Below is a small trained network, with its code and all its weights. Each question gives an input and a class and asks what happens when units are switched off, that is, made to give their printed mean instead of their output.

import numpy as np


def w(rows, s, z=0):
    codes = np.array(rows[::2]) - 128.0
    scale = np.full(codes.shape[1], s)
    scale[-1] = z or s
    return codes * scale


def f(y):
    return y / 2 * (1 + np.tanh(0.7978845608 * (y + 0.044715 * y**3)))


def log_softmax(a):
    a = a - a.max(-1, keepdims=True)
    return a - np.log(np.exp(a).sum(-1, keepdims=True))


def net(x, mask):
    res = np.array(x, float).reshape(1, 5) / 4 @ E
    y = f(res @ A[0][:, :-1].T + A[0][:, -1])
    res = res + np.where(mask, y, B[0][:, -1]) @ B[0][:, :-1]
    return log_softmax(res[-1] @ U[:, :-1].T + U[:, -1])


A, B = {}, {}
E = w([
[66,99,57,166,21,123,247,53],'x0',
[2,105,10,177,86,207,115,145],'x1',
[55,93,80,133,116,141,178,94],'x2',
[236,173,177,123,125,83,152,71],'x3',
[88,128,137,191,133,101,102,129],'x4',
],0.0067)
A[0] = w([
[101,128,181,91,102,132,149,144,166],'n0',
[113,76,87,80,111,131,159,146,197],'n1',
[127,131,116,69,170,154,174,99,57],'n2',
[176,154,153,135,146,116,109,52,2],'n3',
[189,111,72,197,118,188,126,2,158],'n4',
[150,170,189,128,52,92,89,105,195],'n5',
[90,114,183,50,133,113,125,95,17],'n6',
],0.0093,0.0013)
B[0] = w([
[149,142,36,179,144,114,51,126,143],'n0',
[134,16,102,201,193,255,172,99,203],'n1',
[126,234,115,58,69,149,99,80,145],'n2',
[60,39,138,78,32,118,185,216,244],'n3',
[132,133,194,87,71,61,47,16,240],'n4',
[161,50,39,98,142,145,154,154,254],'n5',
[74,168,95,146,198,168,128,175,150],'n6',
],0.0076,0.004)
U = w([
[198,196,111,33,180,26,61,124,252],'0',
[55,227,149,80,236,169,4,50,71],'1',
[107,126,92,40,118,91,119,210,3],'2',
],0.0041,0.0017)

Each question gives the input, the list of numbers given to net, and the class t.
The units are the neurons (one row each of A and B). Each row of codes is followed by its name. A weight is (code - 128) times the scale printed after its matrix; where a second scale follows, it is the last column's (A, B and U).
mask holds one flag per neuron, in row order. A switched-off neuron (its flag False) gives its mean, the last column of its row in B, instead of its output. The means were averaged over made-up inputs and are rounded, as every weight is.
A unit's drop is (log p(t) with every unit on - log p(t) with that unit switched off) / (log p(t) with every unit on - log p(t) with every unit switched off).
The circuit of an input: a set's keep is (log p(t) with only the set's units on - log p(t) with every unit switched off) / (log p(t) with every unit on - log p(t) with every unit switched off). Starting from all 7 units, units are removed one at a time, each time the one whose removal leaves the highest keep (on an exact tie, the one counted first), for as long as the keep stays at least 0.8.
circuit, biggest first: the units of the circuit, biggest drop first
unit that matters most: the unit with the biggest drop
top k neurons: the k neurons with the biggest drops, biggest first
drop when u is switched off: that unit's drop, to one decimal
input [0,-3,-7,6,-7], class 2: unit that matters most	n3
input [-6,0,-4,7,-7], class 2: circuit, biggest first	n3; n4
input [8,4,7,7,-4], class 1: circuit, biggest first	n4; n1; n3
input [0,-1,-5,7,3], class 2: circuit, biggest first	n3; n5
input [7,-1,2,-2,-5], class 1: circuit, biggest first	n3; n1; n5
input [-7,-5,-5,6,5], class 2: top 3 neurons	n3; n5; n4
input [-3,-5,-6,6,-6], class 2: top 3 neurons	n3; n5; n4
input [8,2,-1,-5,-7], class 1: drop when n5 is switched off	0.2
input [-6,-8,-6,2,-6], class 2: drop when n3 is switched off	0.7
input [-2,-5,-8,1,-8], class 2: drop when n4 is switched off	0.2
